Below are the code and all the weights of a small trained network. Each question names an input and a target symbol and asks about switching units off, where a switched-off unit gives its printed mean instead of its output.

import numpy as np


def w(rows, s, z=0):
    codes = np.array(rows[::2]) - 128.0
    scale = np.full(codes.shape[1], s)
    scale[-1] = z or s
    return codes * scale


def f(y):
    return np.maximum(y, 0)


def softmax(a):
    e = np.exp(a - a.max(-1, keepdims=True))
    return e / e.sum(-1, keepdims=True)


def log_softmax(a):
    a = a - a.max(-1, keepdims=True)
    return a - np.log(np.exp(a).sum(-1, keepdims=True))


def net(x, mask):
    ids = ['ΔΩαζμπ'.index(c) for c in x.split()]
    T = len(ids)
    res = E[ids] + P[:T]
    u = 0
    for l in range(2):
        r = res
        for j in range(2):
            rows = slice(4 * j, 4 * j + 4)
            q, k, v = (r @ M[l][rows].T for M in (Q, K, V))
            z = softmax(np.where(np.tri(T) > 0, q @ k.T / 4**0.5, -1e9)) @ v
            o = O[l][rows]
            res = res + np.where(mask[u + j], z, o[:, -1]) @ o[:, :-1]
        u += 2
        y = f(res @ A[l][:, :-1].T + A[l][:, -1])
        res = res + np.where(mask[u : u + 8], y, B[l][:, -1]) @ B[l][:, :-1]
        u += 8
    return log_softmax(res[-1] @ U[:, :-1].T + U[:, -1])


Q, K, V, O, A, B = {}, {}, {}, {}, {}, {}
E = w([
[109,220,147],'Δ',
[109,220,109],'Ω',
[141,244,85],'α',
[108,104,125],'ζ',
[79,91,159],'μ',
[116,116,94],'π',
],0.011)
P = w([
[67,131,94],'0',
[164,57,135],'1',
[200,132,248],'2',
[40,168,151],'3',
[157,98,141],'4',
[197,114,38],'5',
[14,149,143],'6',
[152,90,159],'7',
[195,105,248],'8',
[29,140,99],'9',
],0.012)
Q[0] = w([
[57,184,249],'0.h1',
[133,156,193],'0.h1',
[111,96,117],'0.h1',
[115,117,169],'0.h1',
[94,95,48],'0.h2',
[113,151,106],'0.h2',
[84,168,145],'0.h2',
[124,91,16],'0.h2',
],0.012)
K[0] = w([
[18,67,68],'0.h1',
[43,162,105],'0.h1',
[158,88,191],'0.h1',
[98,54,125],'0.h1',
[68,2,198],'0.h2',
[61,199,144],'0.h2',
[39,185,72],'0.h2',
[106,24,213],'0.h2',
],0.0081)
V[0] = w([
[129,1,103],'0.h1',
[64,169,134],'0.h1',
[119,137,144],'0.h1',
[54,148,254],'0.h1',
[142,119,21],'0.h2',
[151,146,148],'0.h2',
[140,80,247],'0.h2',
[197,103,206],'0.h2',
],0.0056)
O[0] = w([
[173,164,194,85],'0.h1',
[1,126,153,236],'0.h1',
[62,185,146,141],'0.h1',
[20,243,131,214],'0.h1',
[33,196,163,144],'0.h2',
[151,176,124,103],'0.h2',
[203,8,144,45],'0.h2',
[243,130,140,3],'0.h2',
],0.0031,0.0016)
A[0] = w([
[159,208,117,20],'0.n1',
[195,2,158,61],'0.n2',
[163,178,19,177],'0.n3',
[88,189,111,155],'0.n4',
[112,44,160,67],'0.n5',
[193,158,116,255],'0.n6',
[34,54,117,108],'0.n7',
[54,83,116,109],'0.n8',
],0.0088,0.0051)
B[0] = w([
[68,113,131,139],'0.n1',
[200,192,142,172],'0.n2',
[122,66,105,220],'0.n3',
[131,149,90,252],'0.n4',
[176,242,135,145],'0.n5',
[138,37,159,239],'0.n6',
[128,255,99,227],'0.n7',
[172,209,113,206],'0.n8',
],0.0096,0.0043)
Q[1] = w([
[134,160,196],'1.h1',
[165,128,18],'1.h1',
[47,117,204],'1.h1',
[116,155,52],'1.h1',
[171,160,70],'1.h2',
[112,86,139],'1.h2',
[127,89,254],'1.h2',
[227,133,155],'1.h2',
],0.0087)
K[1] = w([
[182,153,102],'1.h1',
[129,140,181],'1.h1',
[116,123,33],'1.h1',
[107,148,184],'1.h1',
[248,53,104],'1.h2',
[101,198,94],'1.h2',
[131,210,185],'1.h2',
[179,138,187],'1.h2',
],0.012)
V[1] = w([
[101,157,219],'1.h1',
[109,196,127],'1.h1',
[106,178,94],'1.h1',
[184,121,2],'1.h1',
[162,171,56],'1.h2',
[92,127,65],'1.h2',
[108,212,70],'1.h2',
[146,168,94],'1.h2',
],0.01)
O[1] = w([
[86,173,204,132],'1.h1',
[75,126,157,252],'1.h1',
[67,98,148,242],'1.h1',
[166,2,22,173],'1.h1',
[73,134,163,251],'1.h2',
[98,181,203,204],'1.h2',
[98,154,158,236],'1.h2',
[97,134,169,195],'1.h2',
],0.0075,0.004)
A[1] = w([
[56,129,141,159],'1.n1',
[130,4,109,172],'1.n2',
[140,207,141,255],'1.n3',
[130,130,131,93],'1.n4',
[101,128,76,54],'1.n5',
[218,138,188,227],'1.n6',
[169,159,147,139],'1.n7',
[244,112,122,153],'1.n8',
],0.013,0.005)
B[1] = w([
[97,93,157,248],'1.n1',
[82,99,1,199],'1.n2',
[138,139,78,246],'1.n3',
[141,113,118,128],'1.n4',
[120,119,155,148],'1.n5',
[210,133,215,181],'1.n6',
[136,153,149,138],'1.n7',
[202,71,162,175],'1.n8',
],0.012,0.011)
U = w([
[127,114,193,5],'Δ',
[65,107,99,204],'Ω',
[118,163,2,231],'α',
[189,106,162,151],'ζ',
[188,182,203,33],'μ',
[158,67,84,129],'π',
],0.0091,0.0024)

Each question gives the input, a string of symbols that net reads in full, and the target symbol t.
The units are the heads (4 rows each of Q, K, V and O) and the neurons (one row each of A and B). Each row of codes is followed by its name. A weight is (code - 128) times the scale printed after its matrix; where a second scale follows, it is the last column's (O, A, B and U).
mask holds one flag per unit, layer by layer, with each layer's heads first. A switched-off unit (its flag False) gives its mean, the last column of its rows in O or B, instead of its output. The means were averaged over made-up inputs and are rounded, as every weight is.
A unit's drop is (log p(t) with every unit on - log p(t) with that unit switched off) / (log p(t) with every unit on - log p(t) with every unit switched off).
The circuit of an input: a set's keep is (log p(t) with only the set's units on - log p(t) with every unit switched off) / (log p(t) with every unit on - log p(t) with every unit switched off). Starting from the 12 units with the biggest drops (on a tie, the unit counted first), units are removed one at a time, each time the one whose removal leaves the highest keep (on an exact tie, the one counted first), for as long as the keep stays at least 0.8.
units of the circuit, in order: the units of the circuit, biggest drop first
unit that matters most: the unit with the biggest drop
k most important neurons: the k neurons with the biggest drops, biggest first
k most important neurons of layer l: the k neurons of layer l with the biggest drops, biggest first
which heads matter: for each layer, one digit per head in row order, 1 if its drop is at least 0.15 and else 0, layers parted by /
input μ α π, target μ: which heads matter => 00 / 01
input Ω ζ Ω ζ π Ω, target Ω: most important neuron => 0.n3
input α Ω ζ Ω Ω ζ, target ζ: which heads matter => 01 / 11
input π π Ω, target π: 2 most important neurons => 1.n2, 0.n6
input Ω Ω ζ ζ, target α: which heads matter => 00 / 01
input α α μ, target α: 2 most important neurons => 0.n3, 1.n2
input Ω π π, target Ω: 3 most important neurons of layer 1 => 1.n2, 1.n8, 1.n6
input α π μ, target α: which heads matter => 01 / 11
input μ Δ π, target μ: 2 most important neurons => 1.n6, 0.n2
input Ω ζ π π μ α ζ π Δ, target α: units of the circuit, in order => 1.h1, 0.n3, 1.n2
input α Ω α, target α: which heads matter => 11 / 11
input ζ ζ μ ζ ζ Ω, target μ: which heads matter => 00 / 10
input α π Ω, target α: which heads matter => 11 / 11
input Ω Ω π, target Ω: which heads matter => 11 / 10
input μ Δ ζ, target μ: which heads matter => 01 / 00
input Ω π π ζ α π ζ Ω π, target π: unit that matters most => 1.h1
input Δ ζ π μ α ζ, target π: which heads matter => 01 / 11
input π μ π π ζ, target ζ: 2 most important neurons of layer 0 => 0.n2, 0.n3
input Ω α π π π Ω π Ω μ, target Ω: units of the circuit, in order => 0.h2, 1.h1, 1.n8, 1.n6
input Ω π α, target Ω: 2 most important neurons of layer 0 => 0.n1, 0.n8
input α μ Ω α π Ω Ω α ζ, target Ω: which heads matter => 11 / 11
input Δ ζ Ω π μ, target μ: which heads matter => 01 / 00
input π ζ Ω μ Ω π π π Ω, target π: 2 most important neurons => 0.n3, 1.n2
input Δ ζ μ α ζ, target μ: unit that matters most => 1.h1
